Below are the code and all the weights of a small trained network. Each question names an input and a class and asks about switching units off, where a switched-off unit gives its printed mean instead of its output.

import numpy as np


def w(rows, s, z=0):
    codes = np.array(rows[::2]) - 128.0
    scale = np.full(codes.shape[1], s)
    scale[-1] = z or s
    return codes * scale


def norm(h):
    return h / np.sqrt((h * h).mean(-1, keepdims=True) + 1e-5)


def f(y):
    return y / 2 * (1 + np.tanh(0.7978845608 * (y + 0.044715 * y**3)))


def log_softmax(a):
    a = a - a.max(-1, keepdims=True)
    return a - np.log(np.exp(a).sum(-1, keepdims=True))


def net(x, mask):
    res = np.array(x, float).reshape(1, 6) / 4 @ E
    u = 0
    for l in range(2):
        y = f(norm(res) @ A[l][:, :-1].T + A[l][:, -1])
        res = res + np.where(mask[u : u + 14], y, B[l][:, -1]) @ B[l][:, :-1]
        u += 14
    return log_softmax(norm(res)[-1] @ U[:, :-1].T + U[:, -1])


A, B = {}, {}
E = w([
[72,105,198,159,148,193,6,164],'x0',
[113,145,206,85,147,100,125,58],'x1',
[123,200,73,150,34,168,98,47],'x2',
[131,62,181,102,62,215,194,126],'x3',
[176,116,143,251,151,137,153,101],'x4',
[147,28,86,87,146,145,67,69],'x5',
],0.0034)
A[0] = w([
[76,138,187,142,146,214,48,180,99],'0.n1',
[59,124,114,143,252,61,166,177,70],'0.n2',
[153,126,87,159,121,162,150,204,63],'0.n3',
[97,207,76,179,64,61,51,64,74],'0.n4',
[138,132,24,160,126,214,101,251,145],'0.n5',
[26,157,78,37,115,126,130,197,87],'0.n6',
[209,135,184,109,37,187,145,121,71],'0.n7',
[125,211,179,163,73,105,168,182,63],'0.n8',
[97,200,162,171,121,113,175,195,19],'0.n9',
[194,102,165,253,127,89,135,114,110],'0.n10',
[132,173,233,87,156,120,105,32,63],'0.n11',
[133,179,224,103,180,123,150,49,68],'0.n12',
[142,173,97,158,133,98,83,138,2],'0.n13',
[101,229,194,135,104,126,153,205,96],'0.n14',
],0.0057,0.0037)
B[0] = w([
[76,171,180,128,174,68,161,72,251],'0.n1',
[77,123,129,108,141,153,158,207,216],'0.n2',
[149,114,152,145,41,106,144,202,125],'0.n3',
[60,113,115,127,149,169,150,213,241],'0.n4',
[149,121,175,155,60,57,83,94,249],'0.n5',
[245,156,178,86,124,217,99,115,210],'0.n6',
[28,114,139,126,145,157,192,194,166],'0.n7',
[162,55,65,118,142,136,99,80,174],'0.n8',
[150,53,71,131,148,140,94,96,147],'0.n9',
[174,182,167,78,150,186,111,121,217],'0.n10',
[169,102,123,184,45,91,50,161,186],'0.n11',
[173,114,129,136,2,107,93,215,177],'0.n12',
[96,164,152,83,138,105,159,153,106],'0.n13',
[129,59,101,121,160,136,80,63,207],'0.n14',
],0.0074,0.0024)
A[1] = w([
[60,118,110,71,93,143,133,101,95],'1.n1',
[38,227,48,169,80,188,123,90,2],'1.n2',
[60,199,103,168,60,179,97,62,135],'1.n3',
[166,195,109,197,109,218,121,104,84],'1.n4',
[188,159,53,81,119,77,253,124,124],'1.n5',
[128,27,59,127,161,124,80,23,85],'1.n6',
[13,83,193,102,148,159,160,187,240],'1.n7',
[174,94,205,133,231,80,146,217,7],'1.n8',
[206,187,160,84,123,202,96,113,9],'1.n9',
[196,169,163,240,184,182,155,120,57],'1.n10',
[178,160,77,132,69,75,139,132,70],'1.n11',
[153,238,43,119,222,33,32,200,116],'1.n12',
[143,119,133,149,24,60,77,138,91],'1.n13',
[188,142,93,227,120,110,104,154,69],'1.n14',
],0.0058,0.0033)
B[1] = w([
[196,85,174,181,173,147,121,162,138],'1.n1',
[65,50,126,56,165,118,141,226,159],'1.n2',
[127,99,114,71,196,49,140,188,190],'1.n3',
[151,102,144,44,155,138,82,159,149],'1.n4',
[43,181,183,191,179,98,5,93,200],'1.n5',
[155,92,20,165,174,122,93,76,160],'1.n6',
[162,182,46,170,105,131,184,119,253],'1.n7',
[68,68,81,39,141,97,71,214,183],'1.n8',
[181,174,142,87,239,173,130,141,138],'1.n9',
[164,179,101,2,114,159,93,78,143],'1.n10',
[106,99,220,148,119,74,73,131,143],'1.n11',
[183,103,154,173,45,206,224,48,247],'1.n12',
[208,96,146,157,114,66,153,166,176],'1.n13',
[168,71,156,88,84,145,119,105,139],'1.n14',
],0.0065,0.0042)
U = w([
[205,65,220,161,29,47,61,177,155],'0',
[51,87,84,78,205,114,145,245,154],'1',
[213,209,191,40,171,219,76,85,160],'2',
[23,215,192,228,205,59,72,52,125],'3',
[177,35,30,180,168,152,85,50,94],'4',
[123,142,119,194,89,201,228,118,156],'5',
[211,206,57,176,161,86,129,137,2],'6',
],0.012,0.007)

Each question gives the input, the list of numbers given to net, and the class t.
The units are the neurons (one row each of A and B). Each row of codes is followed by its name. A weight is (code - 128) times the scale printed after its matrix; where a second scale follows, it is the last column's (A, B and U).
mask holds one flag per neuron, layer by layer. A switched-off neuron (its flag False) gives its mean, the last column of its row in B, instead of its output. The means were averaged over made-up inputs and are rounded, as every weight is.
A unit's drop is (log p(t) with every unit on - log p(t) with that unit switched off) / (log p(t) with every unit on - log p(t) with every unit switched off).
The circuit of an input: a set's keep is (log p(t) with only the set's units on - log p(t) with every unit switched off) / (log p(t) with every unit on - log p(t) with every unit switched off). Starting from the 12 units with the biggest drops (on a tie, the unit counted first), units are removed one at a time, each time the one whose removal leaves the highest keep (on an exact tie, the one counted first), for as long as the keep stays at least 0.8.
circuit, biggest first: the units of the circuit, biggest drop first
k most important neurons: the k neurons with the biggest drops, biggest first
k most important neurons of layer l: the k neurons of layer l with the biggest drops, biggest first
input [8,-7,3,1,0,-5], class 3: 3 most important neurons of layer 0 => (0.n1; 0.n12; 0.n11)
input [-4,3,6,0,6,2], class 1: circuit, biggest first => (1.n2; 0.n4)
input [-8,-5,-2,6,4,-7], class 3: circuit, biggest first => (1.n5)
input [5,-6,-2,-7,-6,-6], class 5: 2 most important neurons => (1.n12; 0.n10)
input [6,7,-4,-8,-8,7], class 2: 2 most important neurons => (0.n5; 0.n6)
input [4,-7,4,-6,0,-8], class 4: circuit, biggest first => (0.n14; 0.n8)
input [6,-1,-8,-4,5,-4], class 1: 2 most important neurons => (1.n8; 0.n2)
input [6,7,2,-8,-7,-1], class 5: 3 most important neurons => (1.n12; 0.n5; 0.n4)
input [1,6,5,1,8,0], class 2: 2 most important neurons of layer 0 => (0.n10; 0.n5)
input [2,-7,8,6,1,-5], class 1: circuit, biggest first => (1.n3; 1.n2)
input [-7,4,4,-8,7,2], class 5: 3 most important neurons of layer 0 => (0.n6; 0.n4; 0.n13)
input [-3,-2,-5,-7,1,-6], class 5: 2 most important neurons => (1.n12; 0.n2)
input [4,8,-7,4,-5,-6], class 0: 4 most important neurons => (0.n12; 0.n11; 0.n4; 1.n3)
input [-3,-8,3,-1,7,-7], class 0: 2 most important neurons => (0.n5; 0.n3)
input [7,5,-6,5,2,-3], class 3: circuit, biggest first => (0.n1)
input [6,4,-7,5,2,-2], class 1: 2 most important neurons of layer 1 => (1.n8; 1.n12)
input [-4,8,8,-3,2,7], class 0: circuit, biggest first => (0.n11; 1.n13)
input [6,6,-1,-7,-7,0], class 2: 3 most important neurons => (0.n6; 0.n5; 1.n12)
input [3,-6,-2,-6,5,2], class 0: 4 most important neurons => (0.n5; 0.n6; 0.n3; 1.n8)
input [-1,-5,-5,2,7,3], class 2: circuit, biggest first => (0.n10)
input [6,3,8,-8,6,7], class 1: 2 most important neurons of layer 1 => (1.n2; 1.n3)
input [1,3,-5,-7,0,-8], class 4: 2 most important neurons => (0.n14; 0.n9)
input [3,6,1,-1,-1,-5], class 0: 3 most important neurons => (0.n12; 0.n11; 1.n13)
input [2,-6,4,2,-5,-1], class 0: 3 most important neurons => (0.n5; 0.n10; 1.n13)
input [-7,-4,0,-2,-5,-2], class 3: 2 most important neurons => (1.n5; 0.n10)
